(in the rows, 128 means zero)
Each row of numbers stands for one node and depends on some of the facts below. Use the named rows to name the rest.

There are 2 kinds of fact about the nodes: baflo, vigros.
baflo: is of sort; vigros: refers to
baflo f <- j788,j907,j387,j269,j145,j93,j131,j345,j176,j290,j391,j23,j482,j636,j311,j443,j153,j933,j960,j448,j475,j218,j715,j266,j325
baflo a <- j610,j565,j454,j165,j911,j24,j798,j129,j80,j950,j723,j419,j973,j664,j322,j737,j366,j55,j576,j247,j627,j631,j538,j70,j161,j384,j120,j929,j765,j988,j227,j675,j304,j948,j639,j729,j217,j164,j60,j267,j764,j625,j342,j95,j878,j934,j524
baflo c <- j912,j540,j750,j468,j395,j175,j617,j989,j961,j481,j274,j382,j913,j44,j981,j748,j242,j412,j834,j718,j807,j706,j585,j939,j6,j197,j446,j672,j514,j277,j106,j428,j730,j579,j941,j427,j92
baflo b <- j719,j224,j383,j488,j665,j296,j473,j612,j441,j663,j656,j843,j938,j189,j418,j119,j757,j329,j201,j806,j763,j230,j547,j276,j949,j220,j367,j373,j873,j264,j195,j9,j846,j178,j430,j710,j526,j172,j957,j436,j551,j32,j511,j905,j512,j720,j61,j689,j185,j840
baflo e <- j471,j459,j415,j139,j955,j633,j75,j42,j284,j713,j174,j903,j339,j374,j59,j992,j699,j133,j661,j344,j932,j630,j122,j241,j918,j621,j690,j967
baflo d <- j96,j385,j789,j126,j771,j327,j820,j614,j191,j704,j143,j406,j976,j886,j265,j906,j407,j192,j797,j794,j401,j30,j647,j447,j215,j527,j581,j555,j539,j149
j610 vigros j446,j30,j172,j675
j459 vigros j296,j807
j224 vigros j126,j185,j807
j383 vigros j473,j955,j265
j488 vigros j555,j133
j907 vigros j906
j139 vigros j843,j806,j706,j873,j585
j387 vigros j843,j704,j339,j373,j585
j441 vigros j612
j75 vigros j788,j633,j30,j419
j911 vigros j706,j581,j391,j636,j798,j834,j719,j415,j133
j24 vigros j427,j284,j794
j42 vigros j757
j385 vigros j174,j555,j540,j929
j129 vigros j447,j656
j950 vigros j886,j126,j933,j217,j807
j175 vigros j948,j737
j989 vigros j191,j757
j961 vigros j327
j713 vigros j60,j201
j481 vigros j195,j120,j555,j905
j269 vigros j723,j886,j80,j185
j189 vigros j757,j267
j274 vigros j633,j617,j197,j412
j322 vigros j191,j284,j345
j44 vigros j665,j794,j627
j131 vigros j621,j391,j120
j119 vigros j290,j93
j329 vigros j794
j981 vigros j80
j748 vigros j957,j565,j218,j938,j93,j267
j820 vigros j706,j612,j789
j614 vigros j843,j418,j948
j55 vigros j384,j794
j576 vigros j195,j149,j973,j339,j468
j230 vigros j675,j218,j906,j967
j406 vigros j913,j704
j247 vigros j706,j327,j191,j373
j547 vigros j665,j172
j276 vigros j218
j374 vigros j290,j719
j976 vigros j339,j468,j366
j949 vigros j178,j395
j538 vigros j415
j70 vigros j419
j161 vigros j967
j176 vigros j342,j737
j220 vigros j6,j631,j471,j737
j367 vigros j581,j763
j718 vigros j878
j59 vigros j957,j96
j992 vigros j296,j436,j886
j988 vigros j165,j172
j407 vigros j806,j242,j579,j23,j419
j192 vigros j699,j242
j344 vigros j527,j218
j939 vigros j903,j164,j412,j636,j631
j932 vigros j771,j345
j630 vigros j178,j636
j122 vigros j527,j6,j345
j672 vigros j912,j172,j631
j482 vigros j565,j933,j918,j612
j514 vigros j723,j227,j625,j918
j277 vigros j473,j973,j339,j284
j241 vigros j903,j6,j905
j443 vigros j905
j428 vigros j524,j918
j153 vigros j454,j636
j430 vigros j427,j284
j764 vigros j145,j873
j960 vigros j631,j967
j710 vigros j798
j647 vigros j446,j174,j227,j664,j765,j639,j878
j941 vigros j565,j663,j201,j9
j448 vigros j6
j475 vigros j797,j656,j6,j918,j878
j95 vigros j290
j551 vigros j581,j284,j540
j32 vigros j527,j304
j511 vigros j311,j197,j636,j395
j715 vigros j555
j934 vigros j661,j581,j665,j729,j730
j266 vigros j524,j106
j539 vigros j704,j526,j96,j905
j690 vigros j436,j834,j846
j512 vigros j143,j401,j218,j750
j720 vigros j178,j401,j382,j454,j284
j61 vigros j730
j92 vigros j631,j757
j325 vigros j60,j436,j215
j689 vigros j264,j447,j80
j840 vigros j617,j807

Named rows:
j428: [128 133 124 122  95 106 129 129 131 144 166 157 156 134 124 127 123 146
 141 144 121 126 106 115 121 132 120 118 131 122 117 120 142  84 175 156
 118 129 118 160 107 140 124 126 132 145 105  97 119 125 135 117 107]
j524: [135 114 125 129 166 152 127 136 112 118 118 110  99 148 129 141 126 112
 119 108 128 126 133 150 122 126 134 131 138 149 126 129 142 136 109 129
 144 135 136 112 133 121 148 130 125 120 140 143 130 118 111 124 122]
j217: [142 108 127 128 163 144 118 131 120 114 114 109 101 153 130 146 119 110
 126 112 127 122 134 148 118 127 133 132 128 147 129 148 136 140 110 134
 144 129 133 114 141 124 143 125 128 120 146 139 132 129 112 119 121]
j189: [117 150 112 111  53 106 125  99 147 157 165 159 154  71 116  65 113 106
 107 167 122 109 152  67 118 181 155 141  90 136 100  51  84 200 136 153
 138 108 140 165  93 147  80 122 180 164 127 135 140 122 132  92 177]
j647: [106 127 150 150 100  95 128 127 135 133 148 128 161 110 132 132 132 169
 107 118 123 126 149 100 130 153 140 122 114 104 133 123 120 124 160 122
 109 145 115 139 122 136 140 113 113 145 105 127 107 108 154 160 115]
j555: [142 120 110 131 180 129 113 131  88 127 142  86  87 112 139 145 102 130
 103  83 133 157 115 121 163 136 132 121 132 125 109 152 156 107 124 137
 148 114 144 113 140 102 186 130 110 127 125 135 116 109 133 133  97]
j715: [127 115 113 142 113  99 123 122 127 145 187 132 147 125 144 137  97 176
 130 143 118 143  88 100 136 141 128 121 127 151 127 124 132  72 198 165
 135 116 115 152 103 115 166 118 118 146 105 119  95 125 131 116 117]
j704: [136 129 158 127 140 130 128 135 117 115 103  87 110 131 136 121 124 142
 112  91 150 150 143 127 153 131 136 118 115  97 129 163 130 145 101 106
 116 133 129 103 160 123 137 136 116 116 154 133 117 125 120 145 116]
j539: [110 134 128 154 114 102 128 126 106 141 167 130 148 112 138 143 111 183
  96 115 107 134 130  98 143 143 149 118 128 121 128 111 139 102 174 134
 118 140 114 149 104 121 164 116 102 150  89 124  86  79 139 168 109]
j737: [135 116 111 118 149 160 121 140  95 133 132 118 118 147 135 123 109 119
 108 110 126 133 107 136 143 115 141 125 133 139 124 123 133 133  97 129
 131 123 147 118 134 126 131 145 129 111 155 140 113 104 105 128 138]
j106: [155 129 122  99 169 131 135 139 123 113 109 125  83 152 129 137 123 110
 140 122 118 132 136 149 111 121 119 118 135 142 139 149 149 113 111 154
 155 110 120 119 138 125 123 123 150 131 132  95 129 142  95 103 122]
j475: [123 130 136 129 116 110 123 147 110 147 172 148 165 143 148 134 108 197
 108 135  70 131  98 122 144 136 157  99 124 161 178 102 128  68 199 162
 133 125  99 152 103 135 125 104 126 155 109 111  61  89 111 153 145]
j344: [ 87 146 177 112  96 126 126 132 134 114  87 202 220 125 124 148 247 156
 142 128  91  72 133 147  86  97 143 116 137 112 176 112 128 140 124  57
  90 212 149 147 111 200  73  75  91 105  84 149 130  86 168 186 142]
j806: [147 120 120 127 158 139 113 140 117 128 112 110 100 131 120 128 125  97
 144 117 126 134 131 162 134 120 125 128 129 128 124 152 137 134 102 131
 135 116 136 106 145 139 121 142 135 124 143 121 138 139 131 116 127]
j311: [156 130 130 104 166 136 139 139 136 112 121 111  94 155 147 135 118 142
 137 132 131 136 121 138 117 129 131 111 133 145 141 150 132 121 123 139
 150 110 116 109 137 115 129 115 142 119 141 129 116 156  88  92 137]
j907: [127 124 154 118  87 104 121 128 154 134 155 163 170 127 152 133 149 175
 140 146 121 131 105 114 108 132 136 116 120 146 146 118 110 105 168 126
 118 130 130 147 104 147 113  87 122 122 104 126 133 140 146 107 140]
j976: [108 133 138 159  90  92 132 116 138 147 155 129 155  95 134 127 128 167
 105 128 152 143 135  84 134 143 122 126 130 110 122 116 112 123 154 110
 109 140 120 136 112 114 146 119 104 136 108 131 130 116 162 149 112]
j149: [136 137 148 126 155 130 138 138 125 110 101  91 105 125 142 128 124 138
 115  98 143 146 151 131 131 136 136 115 118 105 136 154 127 158  98 112
 123 135 130 104 151 119 136 125 122 118 143 135 122 130 117 138 119]
j886: [143 125 163 129 168 108 111 127 131  95  98  99 105 136 137 143 126 124
 116  87 137 141 164 134 123 138 135 136 106 120 125 165 139 154 114 124
 131 125 142 115 159 127 159 110 120 134 128 135 133 137 133 131 107]
j473: [132 128 152 141 148 128 125 144 137 116  92 117 121 150 128 129 121 104
 129 116 112 144 162 169 144 116 118 133 122 122 161 152 120 142  94 123
 130 116 112 106 169 135  94 148 131 134 157 113 131 158 133 150 143]
j551: [ 98 145  85 184  74 118 166 115 139 167 172 149 133  92 118 129 115 152
 126 183 139 132 136 117 146 128  86 148 163 132 145  78  97 100 148 110
 117 115  80 126 102  88 120 148 128 127 103 116 164 155 175 157 135]

Which node is each row?
No name comes twice in this set of rows, the named rows included.
[120 139 131 131  89 130 156 140 130 148 142 179 159 116 123 131 246 144
 168 152 101  59 133 148  27 118 166 113 161 127 138 102 140 125 143  56
  83 197 114 122  77 201  93  74 126  98  59 115 160  75 145 106 130]  j276
[108 139 104 111 100 149 128 154  63 173 195 146 180 124 159 113 102 208
  92 142  91 150  42  92 175 119 157  84 154 151 160  77 138  48 179 146
 124 121 126 160  96 131 120 127 126 123 115 112  60  64 105 158 142]  j448
[131 148 124 122 141 131 142 120 126 119 112 102  92 102 143 125 119 134
  95 117 145 155 164 107 139 153 140 129 125 125 129 124 114 176  88 116
 149 106 134 114 143 111 123 113 135 123 138 139 136 134 110 129 146]  j191
[ 96 161 104  96  70 112 101  65 150 139 126 179 182  40 111  84 106 111
  86 163 116 121 154  33 160 162 142 159  83 138  88  23  71 228 128 158
 175 107 189 199  96 131 100 106 173 183 128 184 129 119 138 119 174]  j42
[132 148 161 106 146 148 135 159  95 125  93 116 128 130 151 129 174 162
 113  91 131 128 132 141 126 116 155 103 152 114 157 146 140 134  85  74
 106 145 134 102 141 155 113 104 110  86 124 134 126  95 120 145 130]  j527
[125 134 151 105  93  96 126 135 153 122 133 193 174 128 131 133 186 143
 149 142  98  99 127 136  68 130 134 124 128 146 149 111 130 108 147 127
 111 145 138 153 102 184  84  70 126 125  77 105 150 123 158 103 131]  j748
[157 111 155 107 164  93 113 128 159  86  96 117 101 171 118 137 115  86
 156 112 127 133 143 157 103 125 111 130 101 125 117 189 155 125 134 166
 130 115 124 126 166 138 135 129 138 151 137 100 132 173 118  91 106]  j807
[122 129  99 125  89 136 127 134  98 168 200 128 168 123 145 105  95 186
 125 138 142 147  37  89 158 128 143  94 139 112 116 118 136  46 182 142
 103 131 119 147 101 114 147 153 120 120 129 121  75 100 114 121 126]  j443
[119 143 150 106  81  84 109 129 148 132 148 187 178 121 127 102 121 139
 111 147  84 126 134  99 132 152 138 126  93 144 149  83 109 137 155 173
 136 111 129 180 112 162  72 100 159 165 115 100 110 116 131 126 161]  j672
[138 114 101 129 165 159 118 156  63 149 143  95 110 141 131 120  95 119
 123 100 103 145  84 156 181 107 144 114 145 124 127 138 153  81 123 144
 131 120 130 112 138 125 138 172 126 126 148 113  94  87 107 140 114]  j905
[133 114 148 138  81 100 128 107 165 133 169 132 160 136 135 122 126 155
 159 151 154 127 100  98 107 152 131 116  97 111 103 144 128 100 190 137
  99 138 103 139 113 118 151 122 129 135 118 124 115 153 131  87 117]  j269
[142 143 125  99 140 167 159 147 111 134 122 107  99 147 153 122 113 162
 133 133 145 149 101 141 143 117 137 100 152 130 161 136 123 104 110 110
 134 113 100 102 138 103 105 135 147  94 149 119 114 140  78 119 152]  j345
[ 82 144 123 133 139 119 109 130  74 142 142 154 195 118 120 144 108 172
  77 119  48 128 106 122 208 110 141 116 133 129 173  83 138  87 172 146
 148 151 136 177 122 141 127 135 110 178 115 139  34  46 131 239 128]  j241
[129 136 119  79 110 176 112 139 101 149 130 124 137 117 143  73 107 110
  95 122 133 140 105  99 155 145 172 126 113 128 104  88 105 183  72 129
 138 114 169 143 132 146  99 141 151 112 174 155 118 103  90  99 162]  j631

The same nodes again, as new rows of numbers:
Known rows:
j764: [135 126  86  98 123 157 150 112 157 114 172 155 161]
j988: [141 126 106 111 119 175 130 109 158  97 166 157 153]
j55: [128 108  88 105 129 160 112  71 170 102 168 142 155]
j70: [135 125  89  99 122 160 145 113 157 115 167 157 157]
j551: [116  90  93  82 175 140 145  68 147 128 154 128 141]
j934: [129 120  89 102 124 160 133 100 161 110 170 153 159]
j547: [138 110 137 102 153 189 134  98 138 102 138 142 138]
j189: [108 132 133 116 166 124 181 114 114  96 172 155 108]
j806: [139 128 106  95 172 187 172 101 123 116 164 126 165]
j304: [149 137  78 109 135 175 161  99 149 110 187 143 173]
j627: [140 135  80 109 137 177 150  95 148 103 188 140 176]
j133: [151 146  81  73 151 174 152  99 108 136 189 154 154]
j412: [140 146  85 116 157 191 134 120 124 125 184 116 145]
j794: [144 103 109 100 137 172 114  62 125 112 194 103 161]
j120: [143 136  72  99 142 169 162 112 147 112 193 145 176]
j327: [148 121 108  94 134 167 157 111 108 128 200 116 163]
j471: [165 146  91  84 153 186 141  93 109 120 192 157 150]
j143: [161 122 107  99 130 170 161 101 109 130 197 112 162]
j631: [154 142 112 129 140 175 143 116 139  67 198 160 148]
j706: [133 146  76 109 153 181 142 122 126 138 184 118 145]
j227: [143 138  78 106 136 176 157 106 148 109 188 142 176]

Which node is each row?
No name comes twice in this set of rows, the named rows included.
[195 146  93 153 121 158 187  60 129 177 152 137 150]  j218
[135 147  87 112 149 194 135 121 127 131 179 117 149]  j617
[112  92  68  99 142 130 102  37 178 107 177 134 149]  j24
[163 124  90  76 149 158 133  87 125 131 180 163 129]  j932
[123 102  68 100 146 117 132  72 168 109 187 146 140]  j322
[166 140  90  78 147 190 140 100 112 126 182 157 153]  j918
[132 121  65  74 167 144 124  37 122 132 198 138 142]  j284
[133 113 116  87 152 173 160 113 135 127 143 142 145]  j441
[148 113  61  78 171 144 143 161 143 158 183 138 135]  j481
[139 133  88 109 139 172 134 123 137 141 168 125 128]  j941
[143 121  97  90 176 178 176 105 125 120 168 129 164]  j195

